(in the rows, 128 means zero)
Facts:
[tistazos flufler ploplu grozel] Δ beplustis
[tistazos] Δ releplan
[plestoni brafum] Δ niskul
[plestoni pliskorem] Δ triplam
[bruro kebrim memin stakli dopum sabris] Δ drebreplan
[bruro] Δ sabris
[brazi] Δ flufler
[brazi kebrim skivon kluba droklir gregu beplustis flufler begar zudrir stakli rabi mogra koskil skegrestal plegatrin treklun loman drizi guva klasum duter suflar pledek mizadin vude dedrir geburun dovo seklade] Δ bronuklol
[brazi] Δ bonezir
[skiral lefe gregu gefar puskulor] Δ vude
[skiral] Δ plegatrin
[boplum flufler grotrulek vobra] Δ kluba
[kluba drebreplan flazis mogra zeskil nuklor puskulor mizadin dinan potrir] Δ treklun
[gimer loman] Δ grozel
[gimer] Δ plestoni
[releplan bigrodar] Δ merol
[lefe] Δ grotrulek
[lefe] Δ rabi
[bugrostus liklol suflar grezam] Δ puskulor
[bugrostus] Δ sedrol
[piflugok sedrol] Δ depen
[droklir sedrol] Δ koskil
[tugos tuvor] Δ didoklak
[pezem gregu drebreplan kesti koskil maklek laris vude rosto triplam flifak brogras] Δ skivon
[duler niskul fupetrak] Δ pligri
[kotrum] Δ tuvor
[kadrestom flofun] Δ duler
[kadrestom suflar] Δ zuplal
[madri] Δ fikla
[beplustis guva suflar dedrir] Δ laris
[flofun] Δ duter
[ploplu koskil] Δ bigro
[begar bigro pubrur flifak] Δ skegrestal
[boplo] Δ gemi
[kidrum] Δ guva
[stakli grezam] Δ kesti
[flazis flifo] Δ radibron
[mogra tuvor gemi] Δ liklol
[sudros] Δ zeskil
[sudros gubru] Δ stakli
[sudros] Δ seklade
[trestar tuvor] Δ flazis
[tuvor] Δ bigrodar
[koskil getem suflar] Δ dopum
[plegatrin palel] Δ mogra
[pliskorem] Δ greraflen
[napli gosim fupetrak] Δ pozom
[feflor drofek] Δ brafum
[votre] Δ kaplam
[niskul vude rosto flifak potrir] Δ sede
[niskul] Δ pledek
[mogre] Δ piflugok
[klumek] Δ tistazos
[sase] Δ kebrim
[duter] Δ gregu
[tida] Δ trubre
[vobra gubru] Δ begar
[fogridok] Δ pubrur
[brafum depen] Δ memin
[naturil] Δ klabrur
[lubrar potrir] Δ suflar
[pubrur] Δ fiten
[brogras] Δ nufus
[stete] Δ drizi
[seklade] Δ feflor
[tistazos zagrudrer brazi gregu vugrur pekluk stakli deplim gefar tuvor palel brotru flipom grotrulek pagrutre vobra pledek bigro zofom bigrodar] Φ e
[plestoni pufla drebreplan flufler sede sudros studral skegrestal liklol loman napli feflor klasum laris bronuklol didrum gubru bradim depen riflubik gemi] Φ f
[radibron pozom kluba tugos kotrum kesti beplustis boplo grozel mogra trestar renur tume didoklak maklek tida klumibe ploteklo fupetrak] Φ d
[bruro ziplam boplum stulu pezem gaplus flofun begar pligri dopum meke pegal gostu guva mogre klumek bage naturil klosol flifak dedrir geburun flifo dinan potrir pogogrin] Φ b
[perekles skiral skivon droklir pluvistas kidrum zudrir kaplam zeskil koskil treklun triflun nufus fiten luflesi fene puskulor suflar sabris fogridok gosim vude lubrar triplam drofek tizel stete grezam] Φ a
[flotim gimer bugrostus piflugok flazis rabi getem plegatrin nobrak bonezir drizi niskul sase sedrol trobrem fikla brafum droska mizadin trafler dovo] Φ c
β:
perekles > stulu > memin > trubre > sase
pozom > triflun > gregu > mizadin > niskul > drofek
boplum > gaplus > sudros > dovo
bugrostus > grotrulek > tuvor > meke
droklir > vugrur > lubrar > tizel > laris > skiral > fiten
kotrum > sede > gemi > droska > gimer
kesti > bradim > flazis > depen > loman > kidrum
nilan > vude > puskulor > sedrol > poklosu > guplol > flota > pekluk > zagrudrer > renur
boplo > pegal > riflubik > drebreplan
deplim > zudrir > pabre > bage
mogra > gostu > piflugok
getem > pufla > duler > fene > kaplam
skegrestal > dinan
treklun > brafum > napli
nufus > brazi > pluvistas
feflor > flipom > flifak > trestar
klasum > flofun
trobrem > koskil > bronuklol > merol
suflar > pagrutre > flufler
vobra > radibron > geburun > tida > zofom > brotru
klosol > pligri > brogras > ziplam > gubru > begar > tistis > grozel > fluplani
dedrir > ploplu > trafler
grezam > tume > fogridok

Known rows:
ploteklo: [124 201 130 185 119 158 163  60 166 125 199 201 160 156 168 134  72 130
 176 144 129 142 127 117 138 160 139 169 171  98 117 124 123 108 123  91
 126 159 128  87  56 100 135 125 105 174 112 125 117 104 135 105 121 115]
pekluk: [143 136 144 144  64 153 181  86 137 151 155 182 202 162 138 128  80 141
 133 152 147 138 147 121 140 144 128 142 143  95 119 100 115  55 201 140
 133 150 150  80 109 124  81 119 116 111 112 158 133 132 146 139  88 143]
studral: [149 160 132 160  98 139 130  84 147 134 181 160 147 145 166 119  87 137
 148 139 123 130 109 120 124 141 144 150 164 106 133 113 103 104 186 122
 142 168 159 115  82  82 119 142  92 131 118 133 107 104 117 119  94 126]
flazis: [135 192 132 177 100 157 147  66 150 111 193 182 212 141 150  92  95 126
 157 126 147 127 139 140 130 135 150 158 160 120 121 154 105 119 178 131
 136 161 149  99  77  94 108  96  85 140 117 125 129 103 138 111 112 104]
vugrur: [139 165 146 131  68 140 161  74 142 134 167 153 220 166 125 138  85 151
 129 140 167 132 154  99 131 147 117 161 168  89 113 116  96  65 194 143
 174 132 160  99  94 124 102 124  85 102 110 146 135 131 167 132 109 130]
rabi: [128 167 116 173  92 154 156  49 168 113 185 185 208 160 125 104 104 115
 161 142 151 126 105 155 153 144 142 139 166  99 127 147 106 107 171 108
 129 173 182  89  68  87 107 127 110 131 121 130 144  85 115 107 124 124]
fene: [149 130 138 156  73 144 177  91 145 143 155 183 163 149 158 127  69 143
 140 151 135 137 127 148 128 148 130 150 156 100 133  94 116  79 199 122
 130 156 159 104  95  99  97 119 101 122 116 149 127 107 142 134  92 130]
plestoni: [145 157 122 154  98 148 130  81 145 131 179 165 150 134 145 114  91 143
 157 136 130 127 121 144 122 129 144 143 168 102 129 117 108 108 193 120
 138 182 149 111  75  80 112 138  81 121 122 115 105 110 106 114 104 125]
nilan: [125 158 136 133  66 146 120  86 150 110 172 142 191 183 149 131  93 143
 111 123 147 119 150 101 131 132 133 176 148  90 124 150  59 106 215 108
 196 148 165 140  79  96 128 121  66 115 120 149 126 125 141 119 112 146]
guva: [143 169 123 174 112 144 130  55 141 135 184 158 168 124 132 112  98 134
 175 142 148 126  95 141 135 138 142 121 194 103 128 111 118  90 171 117
 124 179 167  83  69 108 112 156 110 121 120 127 129 105 118 112 126 126]
trafler: [128 163 131 175  98 165 184  79 157 130 182 205 184 162 164 103  80 121
 151 144 119 137 113 139 140 146 158 145 128 113 133 125 128  99 172 125
  99 169 161  92  94  87 101 115 128 155 114 149 134  95  95 111  86 124]
skiral: [149 122 130 158  73 154 176  88 145 141 149 197 161 139 140 122  76 143
 145 151 143 135 138 172 128 137 128 141 161 100 126 100 121  77 212 118
 118 167 147  91  89  94  87 110  96 111 124 139 123 109 131 131  99 132]
seklade: [131 119 122 147  54 155 132  80 151 120 158 168 184 177 132 117 105 125
 125 139 146 118 136 154 153 123 138 146 143  89 127 142  72  99 227  88
 161 177 163 110  80  96 102 120  95 110 129 146 131 119 123 124 111 163]
zeskil: [160 142 139 173  67 142 153  85 131 137 156 178 184 124 157 105  84 138
 151 140 157 129 145 160 127 136 131 156 173 115 124 114 101  96 208 126
 145 157 140  96  86 108  90  95  72 113 122 133 122 111 185 140 104 114]
gefar: [141 147 136 138  67 156 169  75 137 141 159 175 212 152 111 128  89 147
 136 144 167 132 159 130 137 134 121 143 164  94 108 116 107  61 209 140
 144 149 142  79  95 115  85 111  90  92 120 142 127 134 147 133 109 136]
ploplu: [126 133 126 137  52 161 134  88 137 121 164 166 185 173 142 115  94 140
 128 130 137 118 152 148 132 120 148 155 129  88 133 134  79 106 219  96
 166 181 151 128  82 106  98 113  84 116 121 134 136 136 118 125 100 160]
didrum: [148 160 133 160  98 141 131  86 146 133 181 160 147 145 168 119  87 137
 148 139 122 131 108 120 124 142 146 151 165 105 133 114 102 104 186 123
 142 167 159 115  82  81 119 143  91 130 116 133 107 104 118 119  95 124]
boplum: [138 207 132 157 115 138 111  54 129 124 200 132 184 117 138 115  94 155
 176 124 152 122 123 116 110 136 146 148 199 103 128 119 108 107 159 129
 165 165 159 112  63 120 126 147  75 121 110 106 132 123 140 110 130 109]
mogra: [136 209 128 192 116 148 127  38 172 104 201 187 184 138 144 124  97 124
 181 137 162 132 138 128 144 152 125 172 210  98 107 157 101 120 132  86
 152 156 131  82  35 100 139 117  80 152 118 111 118  99 169 103 157 104]
potrir: [147 183 132 180 119 149 129  70 128 137 186 162 165 109 150 102  92 139
 171 133 144 129 116 128 123 132 147 132 188 122 121 118 119  95 180 134
 120 170 139  84  77 109 114 132  93 128 123 128 113 115 133 116 114 112]
gubru: [148 153 125 155  96 144 126  80 146 130 179 163 151 137 150 112  91 141
 160 137 129 127 121 145 123 130 142 145 167  99 131 118 107 111 195 119
 141 183 156 110  75  86 111 140  86 126 119 118 108 108 112 114 104 126]

Rows:
No name comes twice in this set of rows, the named rows included.
[146 156 141 145  78 135 157  80 148 130 164 158 180 153 148 136  74 152
 137 141 153 131 135 128 119 149 118 167 177  94 127 108 100  87 195 126
 167 140 168 118  83  98 114 122  74 112 114 139 129 108 161 127 111 118] : triflun
[146 146 125 156  75 149 149  64 145 132 145 159 189 138 115 131  88 146
 142 130 181 128 126 142 128 144 104 153 186  87 121 122  92  82 204 121
 145 151 161 113  56  83 108 134  42  90 124 133 134 100 166 121 136 122] : vude
[126 189 124 182 117 165 164  57 164 123 194 211 160 145 153 126  75 133
 186 144 132 140 137 141 137 149 139 161 171  94 116 129 130 109 132  86
 115 172 120  78  51 102 124 119 104 169 115 115 116 109 125 101 127 117] : tida
[143 155 128 175 118 158 156  77 134 147 179 187 146 117 149 106  85 138
 174 145 124 135 112 147 126 132 154 115 167 114 128  99 139  84 181 126
  91 187 142  75  87 107 101 138 129 136 121 135 116 116  91 115 100 130] : flofun
[126 160 123 169  94 170 181  74 153 125 183 209 189 152 146  98  85 125
 161 143 123 133 124 165 137 136 159 138 130 108 133 128 131 103 178 119
  98 184 153  91  88  91  93 110 121 146 117 129 134 103  90 109  94 126] : gimer
[141 157 145 135  67 144 166  77 140 140 164 161 216 164 128 136  85 149
 131 143 161 132 153 104 133 146 122 154 161  91 114 113 100  62 196 142
 163 137 157  93  99 124  96 122  93 103 111 150 135 131 160 134 103 134] : flipom
[140 158 137 132  53 149 157  71 128 139 167 160 226 151 120 123  90 154
 146 138 163 125 162 135 129 136 132 149 159  86 122 109 103  74 194 132
 170 156 149  99  90 139  80 114  85  99 107 123 149 146 165 137 106 133] : grotrulek
[143 137 134 141  58 148 165  67 143 140 157 172 217 158 111 125  98 140
 142 150 167 129 145 140 146 138 121 137 165  84 117 113 104  64 203 126
 150 158 160  78  90 127  82 124 104  95 114 141 143 129 155 136 111 144] : brazi
[150 152 133 162  98 143 137  88 148 137 176 167 140 143 171 116  84 134
 149 139 119 133 109 126 125 141 146 147 158 106 134 109 109 102 188 123
 130 173 157 111  84  82 113 142 101 136 116 137 108 104 111 120  90 129] : riflubik
[129 138 136 142  63 154 136  95 145 122 164 163 178 182 157 124  89 135
 115 131 133 123 146 118 137 131 141 164 132  94 128 137  73  99 220 105
 167 161 156 127  91  96 112 117  88 123 122 157 125 123 127 125  95 155] : poklosu
[143 143 117 169  92 165 138  81 130 151 156 164 148 130 143 108  84 136
 159 120 138 128 101 133 123 134 134 137 142  96 137 113 109 101 189 122
  99 189 141 120  58  74 102 159  56 123 120 125 118 105 113 112 104 132] : laris
[133 178 121 175 120 164 140  66 122 152 170 154 165 115 130 111  81 145
 175 120 152 129 100 113 119 136 134 131 168 106 125 111 121  89 173 135
 100 174 141  98  61  98 114 160  67 125 122 129 122 114 123 105 120 119] : pezem
[145 163 125 175 110 146 134  57 141 136 182 168 163 123 134 110  99 134
 176 145 143 128  98 148 134 136 146 117 189 103 131 109 124  88 172 115
 117 185 166  81  71 110 107 154 119 125 119 127 133 105 113 114 121 131] : begar

Now the same objects, written a new way:
Known rows:
skiral: [ 83 136 140 129 102 107 121 128 129 122 110 157 143 121]
pliskorem: [114 134 129 118 112 122 128 133 135 124 127 124 135 110]
koskil: [100 139 129 136 110 122 139 121 139 140 139 104 136 130]
grozel: [ 98 133 130 104  95 118  84 163 129 124  96 224 125 114]
pluvistas: [ 90 137 130 132 112 115 138 128 136 125 127 111 127 131]
bugrostus: [116 132 124 134 130 134 143 113 140 130 152 105 120 117]
pogogrin: [160 127 137 132 145 121 109 158 143 127 122 130 100 148]
perekles: [ 97 138 125 134 117 120 150 122 144 129 143  85 122 134]
bruro: [164 132 139 138 133 119  95 157 140 131 135 127 102 136]
tistazos: [153 131 122 116 140 131 125 145 114 130 131 156 119  87]
brogras: [117 129 128 120 108 120 133 125 138 131 126 127 140 111]
gosim: [ 94 142 132 130 112 117 131 125 139 128 129 114 130 121]
duler: [107 132 130 117 114 121 131 127 133 124 133 123 133 115]
kidrum: [ 83 139 139 129 103 106 118 131 125 124 110 155 140 121]
boplo: [118 127 117 110 111 140 128 138 158 132 154 127 108 127]
niskul: [103 130 134 131 118 123 121 127 122 125 120 160 130 109]
flazis: [122 139 124 136 124 123 134 115 141 119 137 135 132 115]
trestar: [112 128 124 108 101 130 111 147 148 125 131 170 118 121]
feflor: [156 132 132 119 135 126 134 118 129 126 137  87 118 127]
mizadin: [118 139 127 139 119 125 128 129 126 121 129 151 141 123]
plestoni: [155 133 137 115 130 121 121 128 125 123 116 116 124 117]

Rows:
No name comes twice in this set of rows, the named rows included.
[120 131 129 119 109 123 131 128 142 131 123 129 141 106] : rosto
[117 125 117 110 112 139 132 145 157 128 148 126 104 131] : pozom
[154 119 119 120 142 136 149 140 119 127 148 126 114 100] : deplim
[ 95 140 131 132 111 116 135 133 137 124 124 113 128 126] : luflesi
[172 136 131 136 148 119 117 135 159 123 141 121 109 153] : dinan
[112 131 127 133 125 131 133 118 132 131 147 116 119 112] : brafum
[164 130 132 137 151 130 119 148 144 140 146 105 104 162] : dedrir
[116 130 121 135 131 132 145 123 136 130 144 103 115 122] : trobrem
[151 130 135 118 131 118 128 133 121 118 114 114 122 129] : riflubik
[156 131 140 115 130 123 125 124 129 116 120 118 129 120] : liklol
[ 99 141 127 137 117 126 145 122 139 135 150  88 132 139] : droklir
[157 118 127 122 132 137 139 141 113 134 136 163 136  96] : gregu

